Below is a small trained network, with its code and all its weights. Each question gives an input and a target symbol and asks what happens when units are switched off, that is, made to give their printed mean instead of their output.

import numpy as np


def w(rows, s, z=0):
    codes = np.array(rows[::2]) - 128.0
    scale = np.full(codes.shape[1], s)
    scale[-1] = z or s
    return codes * scale


def norm(h):
    return h / np.sqrt((h * h).mean(-1, keepdims=True) + 1e-5)


def f(y):
    return y / 2 * (1 + np.tanh(0.7978845608 * (y + 0.044715 * y**3)))


def softmax(a):
    e = np.exp(a - a.max(-1, keepdims=True))
    return e / e.sum(-1, keepdims=True)


def log_softmax(a):
    a = a - a.max(-1, keepdims=True)
    return a - np.log(np.exp(a).sum(-1, keepdims=True))


def net(x, mask):
    ids = ['ΘΦΩδελμξτψ'.index(c) for c in x.split()]
    T = len(ids)
    res = E[ids] + P[:T]
    u = 0
    for l in range(3):
        r = norm(res)
        for j in range(2):
            rows = slice(3 * j, 3 * j + 3)
            q, k, v = (r @ M[l][rows].T for M in (Q, K, V))
            z = softmax(np.where(np.tri(T) > 0, q @ k.T / 3**0.5, -1e9)) @ v
            o = O[l][rows]
            res = res + np.where(mask[u + j], z, o[:, -1]) @ o[:, :-1]
        u += 2
        y = f(norm(res) @ A[l][:, :-1].T + A[l][:, -1])
        res = res + np.where(mask[u : u + 4], y, B[l][:, -1]) @ B[l][:, :-1]
        u += 4
    return log_softmax(norm(res)[-1] @ U[:, :-1].T + U[:, -1])


Q, K, V, O, A, B = {}, {}, {}, {}, {}, {}
E = w([
[114,116,219,76],'Θ',
[134,172,243,73],'Φ',
[125,95,13,12],'Ω',
[86,151,243,65],'δ',
[128,95,5,24],'ε',
[49,90,166,87],'λ',
[131,57,195,207],'μ',
[97,202,69,212],'ξ',
[58,132,172,91],'τ',
[223,154,142,4],'ψ',
],0.0039)
P = w([
[145,78,86,163],'0',
[1,112,197,97],'1',
[26,130,187,100],'2',
[45,143,187,102],'3',
[58,153,180,106],'4',
[71,160,171,113],'5',
[77,169,163,117],'6',
[92,176,156,118],'7',
[103,182,136,120],'8',
[117,194,124,122],'9',
[132,201,115,125],'10',
[132,210,109,128],'11',
[118,208,107,115],'12',
],0.0034)
Q[0] = w([
[174,54,69,117],'0.h1',
[196,81,123,109],'0.h1',
[115,113,197,175],'0.h1',
[124,114,165,27],'0.h2',
[135,210,120,7],'0.h2',
[158,65,43,207],'0.h2',
],0.015)
K[0] = w([
[18,99,116,51],'0.h1',
[109,69,142,103],'0.h1',
[123,109,196,205],'0.h1',
[121,211,97,52],'0.h2',
[192,199,4,95],'0.h2',
[113,17,156,131],'0.h2',
],0.012)
V[0] = w([
[172,168,138,212],'0.h1',
[83,139,205,206],'0.h1',
[82,144,85,81],'0.h1',
[159,82,57,7],'0.h2',
[128,254,142,107],'0.h2',
[243,95,204,125],'0.h2',
],0.0058)
O[0] = w([
[170,114,221,171,87],'0.h1',
[76,46,122,178,254],'0.h1',
[112,189,118,106,119],'0.h1',
[97,56,80,47,214],'0.h2',
[91,161,222,72,185],'0.h2',
[255,130,172,135,49],'0.h2',
],0.0052,0.0029)
A[0] = w([
[154,89,152,141,143],'0.n1',
[99,183,90,178,44],'0.n2',
[134,158,129,2,254],'0.n3',
[126,102,126,150,65],'0.n4',
],0.011,0.00055)
B[0] = w([
[66,161,84,82,134],'0.n1',
[45,186,225,74,139],'0.n2',
[64,29,253,81,254],'0.n3',
[111,162,118,88,130],'0.n4',
],0.0067,0.0061)
Q[1] = w([
[153,146,184,164],'1.h1',
[116,207,115,138],'1.h1',
[51,147,216,125],'1.h1',
[115,180,206,147],'1.h2',
[67,82,169,251],'1.h2',
[218,86,72,133],'1.h2',
],0.013)
K[1] = w([
[106,153,83,78],'1.h1',
[154,89,131,82],'1.h1',
[217,87,32,150],'1.h1',
[119,227,71,225],'1.h2',
[100,118,166,252],'1.h2',
[67,63,121,84],'1.h2',
],0.012)
V[1] = w([
[88,30,206,41],'1.h1',
[34,132,143,221],'1.h1',
[80,113,22,72],'1.h1',
[160,21,128,116],'1.h2',
[114,126,184,178],'1.h2',
[130,15,254,229],'1.h2',
],0.0068)
O[1] = w([
[36,82,221,50,171],'1.h1',
[102,232,130,120,139],'1.h1',
[42,87,74,181,217],'1.h1',
[226,103,49,121,132],'1.h2',
[105,178,102,104,182],'1.h2',
[168,218,1,65,254],'1.h2',
],0.0066,0.0059)
A[1] = w([
[142,34,255,143,166],'1.n1',
[161,217,68,174,199],'1.n2',
[43,208,188,236,114],'1.n3',
[157,197,182,46,1],'1.n4',
],0.0069,0.0015)
B[1] = w([
[248,168,32,110,253],'1.n1',
[18,161,149,1,191],'1.n2',
[142,241,248,61,237],'1.n3',
[232,132,51,183,172],'1.n4',
],0.0057,0.0025)
Q[2] = w([
[152,139,121,57],'2.h1',
[88,88,132,104],'2.h1',
[238,140,116,192],'2.h1',
[151,114,172,198],'2.h2',
[111,60,54,71],'2.h2',
[121,62,152,1],'2.h2',
],0.022)
K[2] = w([
[189,95,138,133],'2.h1',
[109,98,117,170],'2.h1',
[99,139,153,19],'2.h1',
[97,105,173,171],'2.h2',
[89,172,146,17],'2.h2',
[142,76,139,2],'2.h2',
],0.022)
V[2] = w([
[131,205,216,88],'2.h1',
[117,106,190,255],'2.h1',
[252,106,145,121],'2.h1',
[59,173,38,138],'2.h2',
[191,95,46,55],'2.h2',
[72,120,183,16],'2.h2',
],0.012)
O[2] = w([
[52,146,246,164,32],'2.h1',
[213,186,195,2,136],'2.h1',
[239,156,145,235,98],'2.h1',
[113,201,28,175,168],'2.h2',
[47,154,181,204,200],'2.h2',
[159,23,105,249,255],'2.h2',
],0.0089,0.0099)
A[2] = w([
[33,137,57,144,230],'2.n1',
[157,252,151,187,249],'2.n2',
[165,90,223,209,39],'2.n3',
[73,122,192,206,207],'2.n4',
],0.013,0.0015)
B[2] = w([
[110,155,177,187,254],'2.n1',
[248,182,103,107,174],'2.n2',
[211,169,142,110,175],'2.n3',
[121,182,173,138,201],'2.n4',
],0.013,0.0078)
U = w([
[255,125,32,110,183],'Θ',
[227,163,170,180,4],'Φ',
[82,48,107,180,155],'Ω',
[162,126,164,21,95],'δ',
[80,47,98,180,173],'ε',
[46,111,2,55,44],'λ',
[92,224,42,222,184],'μ',
[105,235,237,97,202],'ξ',
[33,122,144,87,18],'τ',
[186,31,222,167,172],'ψ',
],0.0096,0.0033)

Each question gives the input, a string of symbols that net reads in full, and the target symbol t.
The units are the heads (3 rows each of Q, K, V and O) and the neurons (one row each of A and B). Each row of codes is followed by its name. A weight is (code - 128) times the scale printed after its matrix; where a second scale follows, it is the last column's (O, A, B and U).
mask holds one flag per unit, layer by layer, with each layer's heads first. A switched-off unit (its flag False) gives its mean, the last column of its rows in O or B, instead of its output. The means were averaged over made-up inputs and are rounded, as every weight is.
A unit's drop is (log p(t) with every unit on - log p(t) with that unit switched off) / (log p(t) with every unit on - log p(t) with every unit switched off).
The circuit of an input: a set's keep is (log p(t) with only the set's units on - log p(t) with every unit switched off) / (log p(t) with every unit on - log p(t) with every unit switched off). Starting from the 12 units with the biggest drops (on a tie, the unit counted first), units are removed one at a time, each time the one whose removal leaves the highest keep (on an exact tie, the one counted first), for as long as the keep stays at least 0.8.
circuit, biggest first: the units of the circuit, biggest drop first
unit that matters most: the unit with the biggest drop
k most important neurons: the k neurons with the biggest drops, biggest first
k most important neurons of layer l: the k neurons of layer l with the biggest drops, biggest first
heads that matter: for each layer, one digit per head in row order, 1 if its drop is at least 0.15 and else 0, layers parted by /
input ξ τ ε ε Θ ξ ψ ε Θ, target ξ: 2 most important neurons of layer 2 => 2.n4, 2.n3
input ψ τ Ω Θ ξ τ Θ Θ, target ψ: circuit, biggest first => 2.h2, 1.h1
input λ ξ λ ε, target λ: circuit, biggest first => 0.h2
input λ Φ Θ ξ, target ξ: circuit, biggest first => 1.n3, 0.n2
input Θ Θ Φ, target Θ: heads that matter => 01 / 11 / 10
input Θ ξ Θ ξ, target ξ: circuit, biggest first => 0.n2, 1.n3
input δ λ ψ ξ Φ μ Θ Θ ψ Θ δ, target ψ: circuit, biggest first => 2.h2, 0.h2
input Θ μ λ μ Θ Θ ξ ξ ξ λ, target ξ: heads that matter => 00 / 01 / 01
input Θ μ ξ λ Θ ψ Θ ξ δ λ ε λ, target Θ: 3 most important neurons => 0.n3, 0.n1, 2.n1
input Θ ψ μ Φ ψ, target Θ: heads that matter => 01 / 01 / 10
input Θ ε Θ ε δ Θ δ ξ ξ Θ ε Θ τ, target Θ: heads that matter => 01 / 01 / 10
input δ Φ Θ τ Θ Θ ψ Θ, target ψ: circuit, biggest first => 0.h2, 0.n3
input ξ λ ξ ε μ ξ Θ δ, target ξ: 2 most important neurons => 0.n3, 1.n3
input λ δ τ, target λ: heads that matter => 01 / 11 / 11
input δ μ Θ Θ Θ δ Θ μ Θ λ Θ ε Θ, target δ: 2 most important neurons of layer 0 => 0.n1, 0.n3
input ψ Θ Θ Θ Θ λ δ τ, target ψ: heads that matter => 00 / 00 / 00
input ξ Θ λ, target ξ: unit that matters most => 2.h1
input ε λ λ Θ λ Θ ξ Ω, target ε: heads that matter => 01 / 00 / 00
input Φ μ ψ μ Θ ξ Θ Θ Ω ε μ ξ δ, target Φ: heads that matter => 01 / 11 / 10
input δ μ Θ Θ Φ Ω Θ λ Θ τ ψ Θ ξ, target δ: heads that matter => 01 / 01 / 01
input Θ Θ δ ψ Θ δ Θ μ, target Θ: 2 most important neurons => 0.n3, 1.n2
input τ ξ Θ Ω Ω Θ Ω ξ Φ, target ξ: most important neuron => 1.n3
input ε μ Θ δ Θ ξ Θ ε Θ, target ε: 2 most important neurons => 0.n2, 1.n3
